Here is a tiny trained network, its code and every weight. The questions are about switching its units off for an input and a target symbol, where a switched-off unit gives its printed mean instead of its output.

import numpy as np


def w(rows, s, z=0):
    codes = np.array(rows[::2]) - 128.0
    scale = np.full(codes.shape[1], s)
    scale[-1] = z or s
    return codes * scale


def norm(h):
    return h / np.sqrt((h * h).mean(-1, keepdims=True) + 1e-5)


def f(y):
    return y / 2 * (1 + np.tanh(0.7978845608 * (y + 0.044715 * y**3)))


def softmax(a):
    e = np.exp(a - a.max(-1, keepdims=True))
    return e / e.sum(-1, keepdims=True)


def log_softmax(a):
    a = a - a.max(-1, keepdims=True)
    return a - np.log(np.exp(a).sum(-1, keepdims=True))


def net(x, mask):
    ids = ['αβεζηλμξπστψ'.index(c) for c in x.split()]
    T = len(ids)
    res = E[ids] + P[:T]
    r = norm(res)
    for j in range(2):
        rows = slice(3 * j, 3 * j + 3)
        q, k, v = (r @ M[0][rows].T for M in (Q, K, V))
        z = softmax(np.where(np.tri(T) > 0, q @ k.T / 3**0.5, -1e9)) @ v
        o = O[0][rows]
        res = res + np.where(mask[j], z, o[:, -1]) @ o[:, :-1]
    y = f(norm(res) @ A[0][:, :-1].T + A[0][:, -1])
    res = res + np.where(mask[2:6], y, B[0][:, -1]) @ B[0][:, :-1]
    return log_softmax(norm(res)[-1] @ U[:, :-1].T + U[:, -1])


Q, K, V, O, A, B = {}, {}, {}, {}, {}, {}
E = w([
[159,125,195,89,133],'α',
[157,112,161,203,178],'β',
[79,146,203,166,166],'ε',
[188,101,143,197,205],'ζ',
[136,84,145,113,231],'η',
[89,97,155,9,131],'λ',
[101,126,153,93,97],'μ',
[177,111,116,72,61],'ξ',
[178,130,58,146,178],'π',
[157,26,100,73,169],'σ',
[56,166,76,147,251],'τ',
[88,183,116,132,103],'ψ',
],0.019)
P = w([
[55,73,90,254,77],'0',
[96,143,115,164,112],'1',
[89,137,107,154,110],'2',
[91,137,110,153,115],'3',
[91,138,114,156,112],'4',
[91,132,118,146,114],'5',
[88,128,120,149,114],'6',
[91,134,127,142,118],'7',
],0.0064)
Q[0] = w([
[118,245,1,119,172],'head 0',
[121,126,175,112,122],'head 0',
[139,138,155,131,116],'head 0',
[203,118,69,63,100],'head 1',
[94,64,235,60,99],'head 1',
[203,108,174,97,209],'head 1',
],0.042)
K[0] = w([
[114,253,39,92,188],'head 0',
[114,98,141,141,117],'head 0',
[136,122,134,146,94],'head 0',
[113,17,19,102,61],'head 1',
[155,116,233,19,88],'head 1',
[167,44,153,141,214],'head 1',
],0.037)
V[0] = w([
[70,157,2,145,162],'head 0',
[128,224,77,105,128],'head 0',
[94,128,158,88,161],'head 0',
[205,21,129,80,195],'head 1',
[68,103,110,75,98],'head 1',
[66,136,187,126,196],'head 1',
],0.032)
O[0] = w([
[108,199,91,72,204,57],'head 0',
[171,169,147,85,164,2],'head 0',
[116,147,151,125,103,144],'head 0',
[126,132,161,2,153,170],'head 1',
[108,85,132,141,158,146],'head 1',
[45,152,142,128,110,220],'head 1',
],0.031,0.017)
A[0] = w([
[89,252,206,144,36,129],'neuron 0',
[154,246,158,98,171,206],'neuron 1',
[149,46,192,96,83,253],'neuron 2',
[168,169,189,45,89,150],'neuron 3',
],0.035,0.0037)
B[0] = w([
[222,205,215,34,198,223],'neuron 0',
[39,61,5,156,34,178],'neuron 1',
[156,114,174,243,231,251],'neuron 2',
[199,111,102,211,27,196],'neuron 3',
],0.024,0.025)
U = w([
[78,54,93,172,21,148],'α',
[55,97,164,133,254,45],'β',
[141,125,159,139,128,130],'ε',
[212,143,117,132,25,82],'ζ',
[166,99,77,99,104,255],'η',
[158,39,127,68,144,153],'λ',
[204,202,146,95,190,192],'μ',
[234,100,86,150,248,63],'ξ',
[85,113,179,63,43,130],'π',
[76,167,133,86,202,171],'σ',
[164,180,97,189,165,85],'τ',
[74,216,190,163,68,29],'ψ',
],0.014,0.0049)

Each question gives the input, a string of symbols that net reads in full, and the target symbol t.
The units are the heads (3 rows each of Q, K, V and O) and the neurons (one row each of A and B). Each row of codes is followed by its name. A weight is (code - 128) times the scale printed after its matrix; where a second scale follows, it is the last column's (O, A, B and U).
mask holds one flag per unit, heads first, then neurons. A switched-off unit (its flag False) gives its mean, the last column of its rows in O or B, instead of its output. The means were averaged over made-up inputs and are rounded, as every weight is.
A unit's drop is (log p(t) with every unit on - log p(t) with that unit switched off) / (log p(t) with every unit on - log p(t) with every unit switched off).
The circuit of an input: a set's keep is (log p(t) with only the set's units on - log p(t) with every unit switched off) / (log p(t) with every unit on - log p(t) with every unit switched off). Starting from all 6 units, units are removed one at a time, each time the one whose removal leaves the highest keep (on an exact tie, the one counted first), for as long as the keep stays at least 0.8.
units of the circuit, in order: the units of the circuit, biggest drop first
unit that matters most: the unit with the biggest drop
k most important neurons: the k neurons with the biggest drops, biggest first
which heads matter: for each layer, one digit per head in row order, 1 if its drop is at least 0.15 and else 0, layers parted by /
drop when u is switched off: that unit's drop, to one decimal
input μ η α λ ζ μ, target μ: 2 most important neurons -> (neuron 0; neuron 1)
input σ α ξ τ β σ ξ ε, target σ: unit that matters most -> head 0
input τ μ λ, target β: which heads matter -> 01
input η μ λ β β ζ, target ζ: 2 most important neurons -> (neuron 3; neuron 1)
input σ α α π ζ η α, target σ: which heads matter -> 11
input π ε λ σ, target λ: 2 most important neurons -> (neuron 3; neuron 0)
input μ ε ε, target ψ: units of the circuit, in order -> (head 1; neuron 2; neuron 0)
input ξ μ η σ, target λ: 2 most important neurons -> (neuron 0; neuron 3)
input β ξ α β ζ μ, target β: which heads matter -> 11
input μ μ α τ μ, target μ: units of the circuit, in order -> (neuron 0; head 1)
input β τ α β α ε α, target β: 2 most important neurons -> (neuron 2; neuron 3)
input μ ζ α, target μ: 2 most important neurons -> (neuron 0; neuron 1)
input α σ τ λ μ τ η ε, target α: drop when head 0 is switched off -> 3.8
input τ ξ β, target μ: unit that matters most -> head 1
input μ π ε π α, target μ: drop when neuron 2 is switched off -> 0.0
input λ μ σ ε λ π ξ, target ξ: drop when head 1 is switched off -> 0.5
